Cloud Y lies close to a flat space through zero of 3 dimensions. Each new row is followed by its nearest point in the flat space through zero of 3 dimensions that fits Y best, not centred.
Y:
[[-0.61  2.00  0.79 -0.58  0.04]
 [ 4.14 -2.85 -1.30 -1.10  1.57]
 [ 2.12 -1.65  1.12  3.09 -0.90]
 [ 1.90  1.17  1.57 -0.13  0.82]
 [-0.01  0.16 -1.15 -2.78  1.34]
 [ 0.19  2.36  1.84 -0.11  0.12]
 [-0.96  2.07  1.03 -0.69  0.41]
 [-2.83  3.43  3.02  2.14 -1.62]]
New rows:
[-2.56 -0.57 -1.06 -4.41 -0.73] -> [-2.55  0.32 -2.30 -3.08  0.70]
[-5.12  5.32  0.31  3.52 -1.73] -> [-5.58  3.86  2.21  2.17 -2.47]
[-1.41 -4.07 -5.38  1.42 -0.98] -> [-1.75 -4.97 -4.23  0.70 -1.21]
[-3.25  1.03  0.48  7.17 -1.43] -> [-3.10  0.09  1.84  5.47 -3.52]
[1.36 2.07 2.76 1.87 0.92] -> [ 1.59  2.02  2.90  1.36 -0.01]
[ 1.25  0.09  1.04  3.32 -3.02] -> [ 0.57 -0.54  1.70  3.65 -1.58]
[-0.21 -3.69 -0.21  2.80 -0.74] -> [ 0.26 -3.10 -0.89  2.82 -1.46]
[ 0.76 -2.58 -4.96 -0.92 -0.90] -> [-0.08 -3.75 -3.60 -1.10  0.24]
[ 4.89 -1.25 -2.93 -0.63 -1.43] -> [ 3.50 -2.81 -1.18 -0.38  1.06]
[ 2.89 -2.03 -1.06  2.70 -2.47] -> [ 2.06 -2.93 -0.06  2.90 -0.94]
[-0.69 -1.09 -2.00 -0.25 -0.91] -> [-1.01 -1.44 -1.61 -0.18 -0.32]
[-0.64  0.59 -2.81 -1.99  0.24] -> [-1.14 -0.24 -1.81 -2.29  0.71]
[ 1.08 -5.89 -3.58  4.79 -1.29] -> [ 1.00 -6.52 -2.73  3.99 -2.03]
[-1.59  3.36 -1.96  1.13 -2.33] -> [-2.83  1.41  0.37  0.52 -1.01]
[ 2.41 -2.50  0.54  3.04 -1.92] -> [ 2.16 -2.56  0.54  3.41 -1.12]
[ 1.09 -2.23  0.96  6.10 -1.94] -> [ 1.11 -2.52  1.37  5.63 -2.49]
[ 2.12 -3.67 -1.54  0.29  1.52] -> [ 2.51 -3.39 -1.81 -0.03  0.55]
[-1.13  0.51 -1.30 -3.25  2.03] -> [-0.86  0.74 -1.53 -3.42  1.40]
[ 2.76 -2.63 -3.67  1.68  0.57] -> [ 2.29 -3.93 -2.00  0.60  0.15]
[-4.56  3.37 -0.48 -5.15 -2.00] -> [-5.13  3.59 -0.97 -3.74  0.44]
[ 1.76 -0.84  1.77  0.51 -2.61] -> [ 1.35 -0.46  1.11  1.86 -0.49]
[ 4.06  1.89  3.49  0.50 -0.25] -> [3.77 1.88 3.41 1.04 0.80]
[ 0.19 -4.50 -0.44  2.14 -2.71] -> [ 0.20 -3.85 -1.35  3.11 -1.67]
[ 2.16 -4.24 -0.27  1.61  1.26] -> [ 2.84 -3.53 -1.05  1.41 -0.04]
[ 0.04 -0.06  2.56  1.78 -0.28] -> [ 0.48  0.63  1.73  2.00 -0.75]
[-1.81 -2.55 -0.35 -1.24  1.17] -> [-0.93 -1.27 -1.86 -0.96  0.08]
[ 2.94 -2.01 -1.95 -4.90  4.66] -> [ 3.55 -1.42 -2.58 -5.15  3.42]
[ 3.64 -0.12  1.66  0.42  2.17] -> [3.99 0.06 1.51 0.04 1.21]
[ 1.29  1.32  2.66 -0.09  0.84] -> [1.59 1.81 2.07 0.09 0.57]
[ 1.49 -0.71  3.34  3.66 -1.28] -> [ 1.77 -0.14  2.63  4.00 -1.35]
